Below is a small trained network, with its code and all its weights. Each question gives an input and a class and asks what happens when units are switched off, that is, made to give their printed mean instead of their output.

import numpy as np


def w(rows, s, z=0):
    codes = np.array(rows[::2]) - 128.0
    scale = np.full(codes.shape[1], s)
    scale[-1] = z or s
    return codes * scale


def f(y):
    return np.maximum(y, 0)


def log_softmax(a):
    a = a - a.max(-1, keepdims=True)
    return a - np.log(np.exp(a).sum(-1, keepdims=True))


def net(x, mask):
    res = np.array(x, float).reshape(1, 3) / 4 @ E
    y = f(res @ A[0][:, :-1].T + A[0][:, -1])
    res = res + np.where(mask, y, B[0][:, -1]) @ B[0][:, :-1]
    return log_softmax(res[-1] @ U[:, :-1].T + U[:, -1])


A, B = {}, {}
E = w([
[178,226,198,106,92,98,47,109,143,89],'x0',
[104,143,146,83,122,122,149,172,85,253],'x1',
[97,128,166,122,198,120,145,112,61,92],'x2',
],0.018)
A[0] = w([
[101,100,122,125,82,83,134,117,183,168,39],'neuron 0',
[192,180,215,143,104,123,8,150,207,128,236],'neuron 1',
[61,65,33,125,53,166,158,197,153,116,254],'neuron 2',
[186,151,70,138,72,122,136,130,196,101,207],'neuron 3',
[81,172,196,147,182,75,119,164,32,121,189],'neuron 4',
[149,38,62,182,86,201,162,119,211,154,233],'neuron 5',
[141,94,110,85,110,89,104,126,112,128,57],'neuron 6',
[40,127,114,87,162,162,204,248,86,214,128],'neuron 7',
[60,64,82,151,239,152,229,117,80,91,143],'neuron 8',
],0.011,0.0023)
B[0] = w([
[179,138,124,178,156,181,134,161,162,111,161],'neuron 0',
[26,139,84,73,166,41,87,71,57,137,251],'neuron 1',
[152,193,64,75,119,132,137,129,181,176,212],'neuron 2',
[92,95,82,79,75,131,109,80,148,122,196],'neuron 3',
[84,172,95,122,123,120,163,109,38,107,190],'neuron 4',
[157,214,82,86,130,58,137,137,145,196,218],'neuron 5',
[130,174,146,133,95,89,118,106,136,121,133],'neuron 6',
[182,130,126,88,4,138,121,54,198,188,245],'neuron 7',
[41,63,102,154,102,135,75,20,164,165,255],'neuron 8',
],0.011,0.025)
U = w([
[219,156,124,138,109,128,158,142,188,143,113],'0',
[162,114,135,130,183,122,129,135,130,131,5],'1',
[84,29,149,229,125,171,120,116,128,115,103],'2',
[56,117,72,94,105,82,108,98,108,143,210],'3',
[117,88,120,148,146,113,117,178,86,148,5],'4',
[182,107,207,111,64,132,176,139,83,148,81],'5',
[101,164,199,130,201,100,161,154,5,92,143],'6',
],0.013,0.0028)

Each question gives the input, the list of numbers given to net, and the class t.
The units are the neurons (one row each of A and B). Each row of codes is followed by its name. A weight is (code - 128) times the scale printed after its matrix; where a second scale follows, it is the last column's (A, B and U).
mask holds one flag per neuron, in row order. A switched-off neuron (its flag False) gives its mean, the last column of its row in B, instead of its output. The means were averaged over made-up inputs and are rounded, as every weight is.
A unit's drop is (log p(t) with every unit on - log p(t) with that unit switched off) / (log p(t) with every unit on - log p(t) with every unit switched off).
The circuit of an input: a set's keep is (log p(t) with only the set's units on - log p(t) with every unit switched off) / (log p(t) with every unit on - log p(t) with every unit switched off). Starting from all 9 units, units are removed one at a time, each time the one whose removal leaves the highest keep (on an exact tie, the one counted first), for as long as the keep stays at least 0.8.
circuit, biggest first: the units of the circuit, biggest drop first
most important unit: the unit with the biggest drop
top k neurons: the k neurons with the biggest drops, biggest first
drop of u: that unit's drop, to one decimal
input [0,8,2], class 5: top 2 neurons	neuron 1; neuron 8
input [6,0,4], class 6: top 2 neurons	neuron 8; neuron 7
input [7,0,5], class 6: top 2 neurons	neuron 8; neuron 7
input [-1,2,-8], class 0: top 3 neurons	neuron 8; neuron 1; neuron 0
input [-2,-6,5], class 2: top neuron	neuron 1
input [-8,6,-2], class 0: circuit, biggest first	neuron 1; neuron 7
input [0,5,-6], class 0: top 2 neurons	neuron 8; neuron 1
input [7,4,3], class 6: circuit, biggest first	neuron 8; neuron 7; neuron 3
input [-3,-3,7], class 2: top 2 neurons	neuron 1; neuron 5
input [-1,-1,-3], class 0: top 3 neurons	neuron 1; neuron 8; neuron 4
input [-7,2,-3], class 0: top 2 neurons	neuron 1; neuron 7
input [-3,-6,5], class 2: drop of neuron 8	0.0
input [7,5,4], class 6: drop of neuron 7	0.2
input [-3,0,-6], class 0: drop of neuron 1	0.2
input [3,3,5], class 6: most important unit	neuron 8
